Here is a tiny trained network, its code and every weight. The questions are about switching its units off for an input and a class, where a switched-off unit gives its printed mean instead of its output.

import numpy as np


def w(rows, s, z=0):
    codes = np.array(rows[::2]) - 128.0
    scale = np.full(codes.shape[1], s)
    scale[-1] = z or s
    return codes * scale


def f(y):
    return np.maximum(y, 0)


def log_softmax(a):
    a = a - a.max(-1, keepdims=True)
    return a - np.log(np.exp(a).sum(-1, keepdims=True))


def net(x, mask):
    res = np.array(x, float).reshape(1, 8) / 4 @ E
    y = f(res @ A[0][:, :-1].T + A[0][:, -1])
    res = res + np.where(mask, y, B[0][:, -1]) @ B[0][:, :-1]
    return log_softmax(res[-1] @ U[:, :-1].T + U[:, -1])


A, B = {}, {}
E = w([
[62,156,220,196,104,54],'x0',
[152,125,224,127,129,107],'x1',
[237,214,158,93,179,132],'x2',
[147,88,115,88,155,131],'x3',
[88,132,181,122,103,128],'x4',
[245,174,64,163,90,183],'x5',
[151,92,125,164,181,118],'x6',
[202,82,94,157,105,23],'x7',
],0.011)
A[0] = w([
[41,24,83,113,105,181,211],'n0',
[122,203,146,235,98,126,199],'n1',
[131,66,200,131,131,91,194],'n2',
[81,156,146,9,198,148,159],'n3',
[213,145,121,75,136,132,253],'n4',
[115,112,22,119,99,102,3],'n5',
[130,116,142,151,169,94,18],'n6',
],0.012,0.005)
B[0] = w([
[155,131,87,72,181,251,249],'n0',
[60,132,125,57,93,223,219],'n1',
[77,140,158,84,98,60,222],'n2',
[144,154,254,120,74,165,216],'n3',
[135,99,49,105,71,189,247],'n4',
[163,94,86,194,91,80,178],'n5',
[84,45,127,165,142,111,150],'n6',
],0.0093,0.014)
U = w([
[20,126,188,131,17,101,253],'0',
[124,149,80,106,87,215,184],'1',
[61,97,149,151,244,29,6],'2',
[147,69,26,163,75,59,95],'3',
[112,182,153,255,193,86,3],'4',
],0.0084,0.0053)

Each question gives the input, the list of numbers given to net, and the class t.
The units are the neurons (one row each of A and B). Each row of codes is followed by its name. A weight is (code - 128) times the scale printed after its matrix; where a second scale follows, it is the last column's (A, B and U).
mask holds one flag per neuron, in row order. A switched-off neuron (its flag False) gives its mean, the last column of its row in B, instead of its output. The means were averaged over made-up inputs and are rounded, as every weight is.
A unit's drop is (log p(t) with every unit on - log p(t) with that unit switched off) / (log p(t) with every unit on - log p(t) with every unit switched off).
The circuit of an input: a set's keep is (log p(t) with only the set's units on - log p(t) with every unit switched off) / (log p(t) with every unit on - log p(t) with every unit switched off). Starting from all 7 units, units are removed one at a time, each time the one whose removal leaves the highest keep (on an exact tie, the one counted first), for as long as the keep stays at least 0.8.
units of the circuit, in order: the units of the circuit, biggest drop first
k most important neurons: the k neurons with the biggest drops, biggest first
drop of u: that unit's drop, to one decimal
input [2,-3,8,7,8,-1,8,3], class 3: 2 most important neurons : [n1; n0]
input [3,0,6,1,0,-5,0,5], class 2: units of the circuit, in order : [n1; n3]
input [-4,2,5,-3,4,2,-1,8], class 3: units of the circuit, in order : [n0]
input [-7,0,4,8,-3,-8,3,7], class 3: 3 most important neurons : [n1; n0; n5]
input [8,2,-5,4,-5,8,3,2], class 0: 3 most important neurons : [n0; n1; n4]
input [-7,8,3,6,5,-1,-3,-4], class 0: 2 most important neurons : [n3; n0]
input [-5,-3,-2,-4,-5,7,-4,1], class 3: units of the circuit, in order : [n5; n0]
input [-3,3,-6,-1,-8,5,-8,0], class 3: 2 most important neurons : [n5; n1]
input [-2,0,-3,-8,2,5,1,6], class 3: units of the circuit, in order : [n0; n3]
input [-3,6,0,-7,0,-2,7,0], class 0: 2 most important neurons : [n0; n2]
input [3,-6,-5,-5,-7,-7,-5,6], class 3: 2 most important neurons : [n5; n3]
input [7,0,6,1,-4,-4,5,1], class 2: 3 most important neurons : [n4; n3; n6]
input [-3,-6,1,-7,8,-4,7,8], class 3: 3 most important neurons : [n3; n5; n1]
input [-2,2,5,4,4,-6,7,2], class 0: most important neuron : [n3]
input [-5,-3,-6,0,3,5,5,7], class 3: drop of n5 : 1.0
input [-1,-1,-3,-4,-2,-6,1,-6], class 1: drop of n0 : 3.2
input [-7,8,8,5,-1,-8,2,6], class 0: drop of n0 : 0.4
